Look-ups in named tables: a row name and a column name give one cell, copied from the table.

siz:
	dotamod	libedar	fug	zelo	vil	vot	lamusig	fisu	niman
fad	8.66	8.08	7.02	3.14	4.13	6.60	4.85	6.04	7.33
zuv	4.82	4.15	7.97	7.50	5.58	7.41	9.02	4.28	4.37
tifi	3.66	7.86	7.15	5.54	6.53	8.30	4.40	1.12	7.27
lufek	8.34	5.17	9.40	3.17	4.71	4.58	5.63	5.99	6.24
lokuni	5.94	4.92	9.60	4.11	4.25	3.67	2.69	4.52	7.53
giv	2.35	3.90	8.24	8.47	5.08	6.55	6.11	2.81	5.53
lepog	7.64	7.16	5.54	6.33	2.36	6.84	5.81	7.63	6.55
fuliz	2.56	6.84	5.78	8.55	4.60	8.49	5.36	2.73	6.63

vot of lokuni is 3.67
fisu of lepog is 7.63
zelo of fuliz is 8.55
libedar of lufek is 5.17
vot of giv is 6.55
lamusig of lepog is 5.81
dotamod of lokuni is 5.94
dotamod of zuv is 4.82

fol:
cols = pemen, tuv, val, zufe, rem, kenu
lal: [136, 133, 143, 132, 149, 141]
vubu: [134, 134, 139, 138, 149, 145]
rogu: [124, 116, 141, 141, 114, 129]
sof: [127, 148, 146, 116, 160, 125]
beduf: [132, 104, 56, 117, 148, 213]
pezarat: [129, 172, 132, 112, 180, 140]
nuvel: [111, 150, 118, 94, 200, 121]
sar: [155, 45, 89, 151, 90, 116]
zumit: [111, 153, 112, 66, 223, 112]
mus: [116, 145, 157, 123, 155, 130]
tipobus: [128, 106, 65, 109, 162, 204]
rugi: [141, 112, 71, 102, 181, 204]
pemiged: [121, 212, 186, 132, 183, 171]

What is the val of sar in fol? 89
What is the kenu of nuvel in fol? 121
What is the pemen of nuvel in fol? 111
What is the zufe of pezarat in fol? 112
What is the pemen of sar in fol? 155
What is the kenu of sof in fol? 125

Table kiza
      rubufem  fab  vad  dit  gokur  sep  lan  pigib  ton
zuv        34   88   60  111    194  149  121    119  161
pero      120  226  124   96     59  178  226    202  184
lig        94  251   50  115     96  234  239    224  164
keru      102  194  115  102     81  134  200    184  203

What is the rubufem of zuv in kiza?
34
What is the pigib of pero in kiza?
202
What is the sep of pero in kiza?
178
What is the lan of lig in kiza?
239
What is the gokur of zuv in kiza?
194
What is the fab of keru in kiza?
194
What is the vad of lig in kiza?
50
What is the rubufem of pero in kiza?
120
What is the gokur of lig in kiza?
96
What is the rubufem of lig in kiza?
94
What is the sep of lig in kiza?
234
What is the dit of zuv in kiza?
111
What is the lan of pero in kiza?
226
What is the dit of pero in kiza?
96
What is the rubufem of keru in kiza?
102
What is the dit of lig in kiza?
115
What is the pigib of lig in kiza?
224
What is the ton of lig in kiza?
164
What is the sep of keru in kiza?
134
What is the ton of keru in kiza?
203
Row with the largest pigib: lig

loruku
          zit  rol
sefebo   -390  424
zamuvop  -488  512
lepa     -513  548
dorik    -524  569
bipope   -434  453
nerad    -448  466
daf      -500  529
folo     -535  590
kebigum  -461  480
did      -405  433
fad      -420  443
bofebor  -475  495

fad, zit: -420
lepa, zit: -513
bipope, rol: 453
zamuvop, zit: -488
fad, rol: 443
nerad, rol: 466
bipope, zit: -434
dorik, rol: 569
did, rol: 433
did, zit: -405

Table kef
|  | zur | bel | vodakal | filid |
|---|---|---|---|---|
| vagor | -59.3 | -68.8 | -82.7 | 98.2 |
| zed | -59.3 | -68.8 | -82.7 | -72.8 |
| funa | -73.3 | -61.5 | -19.6 | -51.4 |

What is the vodakal of vagor in kef? -82.7
What is the bel of vagor in kef? -68.8
What is the zur of funa in kef? -73.3
What is the zur of vagor in kef? -59.3
What is the bel of zed in kef? -68.8
What is the filid of vagor in kef? 98.2
What is the filid of funa in kef? -51.4
What is the vodakal of funa in kef? -19.6
What is the zur of zed in kef? -59.3
What is the vodakal of zed in kef? -82.7
What is the bel of funa in kef? -61.5
What is the filid of zed in kef? -72.8

